Each row has a name. Each piece below is followed by the name of the row it came from, unless a question asks for something else. Each question is about the rows just above it. Places in a row count from 0.

Columns, left to right: B F G X J L A Z Y C
| +1.58 | +1.31 | +0.89 | -4.67 | -1.82 | +1.30 | +6.82 | +2.53 | +3.11 | +1.44 |  Q855
| +0.08 | -0.37 | +1.53 | +1.47 | +3.11 | -0.62 | -2.75 | +0.19 | -0.13 | -5.45 |  Q807
| -0.42 | -2.04 | -2.77 | +2.63 | +4.51 | +2.06 | -8.05 | -2.18 | -2.46 | -2.05 |  Q378
| -0.42 | -1.63 | +2.64 | +3.67 | +0.94 | -0.63 | -3.43 | +2.04 | -2.33 | -3.64 |  Q21
| -0.58 | -2.83 | -1.32 | +3.64 | +3.33 | +0.62 | -5.87 | +0.83 | -4.01 | -1.54 |  Q247
Shuffled Q855 with one entry gone: | +1.58 | +1.44 | +6.82 | +2.53 | +1.30 | -4.67 | +0.89 | -1.82 | +3.11 |, missing : | +1.31 |
Which column holds this, read top down? | +4.51 | +0.94 | +3.33 | : J
| -2.77 | +2.64 | is in which column, read top down? : G
| +1.58 | +0.08 | is in which column, read top down? : B
Q247 without one entry, shuffled: | -4.01 | +3.64 | -0.58 | +0.83 | +0.62 | -1.32 | -1.54 | -2.83 | +3.33 |. Gone: : | -5.87 |

Columns, left to right: S V M D
| -0.51 | -0.75 | +5.15 | -1.76 | -> Q810
| -0.71 | -3.90 | -3.91 | -1.01 | -> Q278
| +3.54 | -1.84 | -7.46 | -1.35 | -> Q739
| +2.15 | +2.57 | -1.36 | +2.42 | -> Q983
| +4.85 | +0.52 | -5.20 | +2.32 | -> Q169
| -4.42 | +1.66 | +5.29 | -6.27 | -> Q3
| +4.83 | -1.09 | -2.34 | +4.35 | -> Q458
| -0.13 | +1.45 | -5.73 | +1.72 | -> Q724
| +1.71 | +0.46 | -0.98 | -0.34 | -> Q766
| -2.28 | +2.67 | +1.28 | -7.84 | -> Q588
Shuffled Q278 with one entry gone: | -1.01 | -0.71 | -3.90 |, missing : | -3.91 |
Row and place of | +1.71 | in the named rows: : Q766, 0

Columns, left to right: U H K P N Q E R
| +5.22 | -0.27 | -0.08 | +0.55 | -4.79 | -1.64 | -2.71 | +1.91 | : Q451
| -0.36 | -5.28 | -4.73 | -0.10 | +3.71 | -1.61 | +3.35 | -4.95 | : Q255
| +4.51 | -4.70 | +0.17 | -3.99 | -0.12 | +2.18 | +1.17 | +4.05 | : Q126
| +2.89 | +3.95 | +2.57 | +4.00 | +5.66 | +0.27 | +3.17 | -2.06 | : Q765
| -3.44 | -1.08 | -5.13 | -0.12 | -1.28 | -3.37 | +3.28 | -3.64 | : Q402
| -2.26 | +2.67 | -1.63 | +0.82 | +0.39 | -0.66 | -1.09 | +5.66 | : Q55
Which entry of Q402 is missing from | -3.44 | -5.13 | -3.64 | -1.08 | -1.28 | -0.12 | -3.37 |? : | +3.28 |
Where in the named rows is | -1.64 |? : Q451, 5

Columns, left to right: Dek gis Gibi suba kezul feso bapi pugo
| +0.70 | -2.37 | +2.11 | -2.57 | +3.33 | -1.30 | -0.72 | +1.08 |  Q651
| +0.70 | -2.37 | +2.11 | -2.57 | -3.10 | +0.14 | -2.37 | +1.11 |  Q717
| +3.41 | +2.14 | +2.10 | +1.87 | -3.52 | +2.80 | -1.60 | +1.02 |  Q803
| +5.85 | -0.26 | -0.21 | -3.54 | -1.39 | +5.84 | +1.57 | +0.33 |  Q138
| +0.43 | +3.40 | -1.56 | -2.36 | -0.95 | +4.70 | -1.29 | +3.74 |  Q512
| -0.75 | -0.22 | -0.74 | -0.89 | -2.22 | +1.19 | -0.70 | +1.73 |  Q529
| +0.43 | +3.40 | -1.56 | -2.36 | -0.95 | +4.70 | -1.19 | +0.87 |  Q722
| +1.74 | -1.81 | +3.17 | -4.03 | -1.31 | +3.14 | -0.86 | +6.28 |  Q814
Q814 without one entry, shuffled: | -1.31 | +3.17 | -0.86 | +6.28 | -1.81 | -4.03 | +1.74 |. Gone: : | +3.14 |
Where in the named rows is | +1.02 |? : Q803, 7
Which entry of Q138 is missing from | +0.33 | -0.26 | +5.85 | -3.54 | +1.57 | -0.21 | -1.39 |? : | +5.84 |
Row and place of | +1.08 | in the named rows: : Q651, 7
Which column holds this, read top down? | +0.70 | +0.70 | +3.41 | : Dek

Columns, left to right: Fara Bak Mafa Tagi sedal Pefam Mizot Pusut zudol vorof
| +0.59 | -0.75 | -0.18 | -1.49 | -5.89 | -1.85 | +7.33 | -4.24 | -6.30 | +7.02 | = Q38
| +0.59 | -0.75 | -0.18 | -1.49 | -5.89 | -1.85 | +7.33 | -1.70 | -6.30 | +7.02 | = Q879
| -2.65 | +1.51 | +6.55 | -5.61 | -0.41 | -2.81 | +5.73 | -6.71 | +2.86 | -2.65 | = Q468
| -3.78 | +6.23 | +5.68 | -1.37 | +0.93 | -1.87 | +2.36 | -6.49 | -0.37 | -7.35 | = Q103
| +5.67 | +1.53 | -2.54 | -5.61 | -6.86 | -5.13 | +1.18 | -2.87 | -1.11 | +4.79 | = Q789
| +0.76 | +5.02 | -5.20 | +3.82 | -6.37 | +5.90 | +7.00 | +1.81 | +0.63 | +4.65 | = Q146
| -0.72 | -1.22 | +2.23 | -4.44 | +5.91 | -2.13 | -3.74 | +4.50 | -5.84 | +5.33 | = Q405
Where in the named rows is | +5.90 |? : Q146, 5
Q38 without one entry, shuffled: | +7.02 | -4.24 | +0.59 | -1.85 | -1.49 | -0.75 | -0.18 | -6.30 | -5.89 |. Gone: : | +7.33 |

Columns, left to right: ziti paril Bedo Fira sivil misiz desu
| +1.01 | +2.39 | -5.13 | -4.35 | -4.53 | +1.85 | -4.57 | : Q151
| -5.13 | -4.34 | -7.26 | -4.71 | -5.12 | +0.21 | +0.22 | : Q941
| -0.76 | -7.89 | +1.42 | +0.48 | -0.77 | -7.30 | -0.34 | : Q773
Shuffled Q773 with one entry gone: | -0.77 | -7.89 | -7.30 | +1.42 | -0.34 | +0.48 |, missing : | -0.76 |
Which column holds | -4.34 | -7.89 | top down? : paril
Which entry of Q941 is missing from | -4.34 | -5.12 | -4.71 | -5.13 | -7.26 | +0.21 |? : | +0.22 |
Shuffled Q151 with one entry gone: | -4.57 | -4.35 | +1.85 | +1.01 | +2.39 | -4.53 |, missing : | -5.13 |
Where in the named rows is | -5.12 |? : Q941, 4
Which column holds | -4.53 | -5.12 | top down? : sivil

Columns, left to right: visi keke Gomid veb Lon Pabu vefa lafod Lelu
| -1.94 | -0.11 | -1.46 | +1.06 | -2.05 | +0.77 | +2.57 | -0.94 | +2.44 |  Q864
| +0.11 | +2.90 | -1.75 | -2.14 | +2.87 | +1.57 | +1.83 | -1.65 | -0.77 |  Q903
| -0.32 | +3.33 | +1.58 | -2.17 | -0.30 | -1.16 | -1.66 | -4.21 | +0.42 |  Q660
| +0.19 | -0.19 | -0.22 | -0.21 | -1.08 | +0.35 | -0.37 | +1.75 | -7.43 |  Q755
| +2.17 | +0.55 | +1.80 | -0.33 | +3.20 | -1.07 | -2.27 | -1.17 | +5.40 |  Q176
| -0.80 | +3.12 | -0.15 | -1.23 | +0.17 | +1.37 | +0.64 | -3.96 | +2.09 |  Q408
| +0.73 | -1.77 | +0.92 | -1.21 | +1.39 | -0.98 | -1.34 | -0.38 | -2.80 |  Q223
| +0.26 | +0.19 | +3.31 | +1.78 | -1.81 | -0.19 | +1.88 | +3.80 | -7.02 |  Q195
| +1.02 | -0.65 | -1.17 | +3.42 | +2.52 | +0.75 | +2.25 | +0.31 | -2.31 |  Q573
| -0.44 | -0.14 | +0.55 | -4.11 | -3.63 | +0.72 | -0.56 | +0.08 | +2.65 |  Q158
| -0.98 | -0.19 | +0.75 | +0.72 | is in which column, read top down? : Pabu
| -1.17 | -3.96 | -0.38 | is in which column, read top down? : lafod
Shuffled Q755 with one entry gone: | -1.08 | +0.19 | -0.19 | -0.21 | +1.75 | -7.43 | +0.35 | -0.37 |, missing : | -0.22 |
Q755 without one entry, shuffled: | -0.21 | +0.35 | -0.37 | +0.19 | -1.08 | -0.19 | +1.75 | -0.22 |. Gone: : | -7.43 |
| +2.87 | -0.30 | -1.08 | +3.20 | +0.17 | +1.39 | -1.81 | +2.52 | is in which column, read top down? : Lon

Columns, left to right: lilab Zileg Daro relo
| -3.97 | -3.96 | -6.02 | -0.40 | = Q6
| -0.69 | -3.96 | -6.28 | +0.56 | = Q433
| +0.33 | -4.49 | -5.46 | -1.29 | = Q40
Row and place of | -0.69 | in the named rows: : Q433, 0
Q40 without one entry, shuffled: | -4.49 | +0.33 | -5.46 |. Gone: : | -1.29 |
| -3.97 | -0.69 | is in which column, read top down? : lilab
| +0.56 | -1.29 | is in which column, read top down? : relo

Columns, left to right: sizag dekiz pevo seb zosis Diru
| -1.57 | +0.14 | -1.78 | -1.79 | +5.87 | +0.15 | -> Q73
| -1.57 | -2.43 | -5.01 | +1.91 | +5.87 | -1.77 | -> Q956
| -1.78 | -2.43 | +0.10 | -3.30 | +0.09 | -1.77 | -> Q832
| -3.30 | is at row and place : Q832, 3
| +1.91 | -3.30 | is in which column, read top down? : seb
Which entry of Q73 is missing from | -1.78 | +5.87 | -1.57 | -1.79 | +0.15 |? : | +0.14 |
Which entry of Q832 is missing from | +0.10 | -2.43 | -3.30 | -1.77 | +0.09 |? : | -1.78 |
Which column holds | -1.57 | -1.78 | top down? : sizag
Shuffled Q73 with one entry gone: | +0.14 | +5.87 | +0.15 | -1.57 | -1.78 |, missing : | -1.79 |
| +0.14 | is at row and place : Q73, 1

Columns, left to right: Poral safeg Tozu Donak kiku Vad bedi faluv mizus vumeg
| -0.79 | -0.55 | +1.60 | -0.12 | +1.39 | +4.21 | +3.73 | +1.08 | -0.35 | -0.03 |  Q525
| +0.04 | +0.21 | -0.43 | -0.09 | -0.27 | -0.12 | +0.16 | +0.08 | +0.92 | +5.24 |  Q427
| +0.73 | +0.63 | -1.62 | +5.26 | +0.68 | -0.61 | +0.24 | -1.28 | +0.58 | -0.03 |  Q823
| +0.65 | +1.22 | -2.05 | +0.56 | -0.73 | +5.99 | +5.98 | +1.44 | +0.62 | +0.78 |  Q144
| -0.61 | +5.99 | is in which column, read top down? : Vad
Which entry of Q823 is missing from | +0.58 | -1.28 | +0.63 | +0.24 | -0.61 | +0.73 | -1.62 | -0.03 | +5.26 |? : | +0.68 |
Q144 without one entry, shuffled: | +0.65 | +1.44 | -0.73 | -2.05 | +0.56 | +0.78 | +5.99 | +0.62 | +1.22 |. Gone: : | +5.98 |
Q525 without one entry, shuffled: | -0.79 | -0.12 | -0.55 | +3.73 | +1.08 | +1.60 | +1.39 | -0.03 | -0.35 |. Gone: : | +4.21 |
| +0.21 | +0.63 | +1.22 | is in which column, read top down? : safeg
Which column holds this, read top down? | -0.09 | +5.26 | : Donak

Columns, left to right: siges tuku Zugav pep fibun pomef gigur tonov potov kat
| +2.47 | -3.62 | +0.06 | +1.84 | +4.17 | +3.91 | +1.17 | +5.00 | +1.11 | -6.38 | : Q115
| +2.47 | -3.62 | +0.06 | +1.84 | +4.17 | +3.91 | -1.23 | +5.00 | +1.11 | -2.20 | : Q317
| -2.19 | +2.73 | +0.19 | +1.10 | -2.18 | -6.07 | +1.95 | -7.85 | -4.26 | -3.99 | : Q830
| +2.47 | -3.62 | +0.06 | +1.84 | +4.17 | +3.91 | +1.17 | +5.00 | +1.11 | +2.33 | : Q222
Row and place of | -2.19 | in the named rows: : Q830, 0
Which column holds this, read top down? | +2.47 | -2.19 | +2.47 | : siges
| -6.38 | is at row and place : Q115, 9
| +3.91 | +3.91 | -6.07 | is in which column, read top down? : pomef

Columns, left to right: vun luv lobu lef dip
| -0.65 | -1.46 | +2.71 | -2.89 | -0.99 |  Q452
| -1.39 | -1.65 | -2.29 | -1.66 | +1.31 |  Q642
| -2.46 | +6.83 | +2.79 | +3.49 | -0.13 |  Q610
| +0.47 | +0.68 | -1.65 | -1.30 | -1.00 |  Q648
| +3.63 | +6.83 | +4.23 | +3.64 | +3.68 |  Q964
| -2.46 | +6.83 | -3.73 | +3.64 | +3.68 |  Q245
| -2.46 | +6.83 | +2.79 | +2.78 | -0.13 |  Q79
Which column holds this, read top down? | -1.39 | -2.46 | +0.47 | +3.63 | -2.46 | -2.46 | : vun
Shuffled Q642 with one entry gone: | -1.39 | -1.66 | -2.29 | -1.65 |, missing : | +1.31 |
| -2.89 | is at row and place : Q452, 3
Q964 without one entry, shuffled: | +3.68 | +6.83 | +3.63 | +4.23 |. Gone: : | +3.64 |
Shuffled Q79 with one entry gone: | +6.83 | -2.46 | -0.13 | +2.78 |, missing : | +2.79 |
Row and place of | -1.66 | in the named rows: : Q642, 3

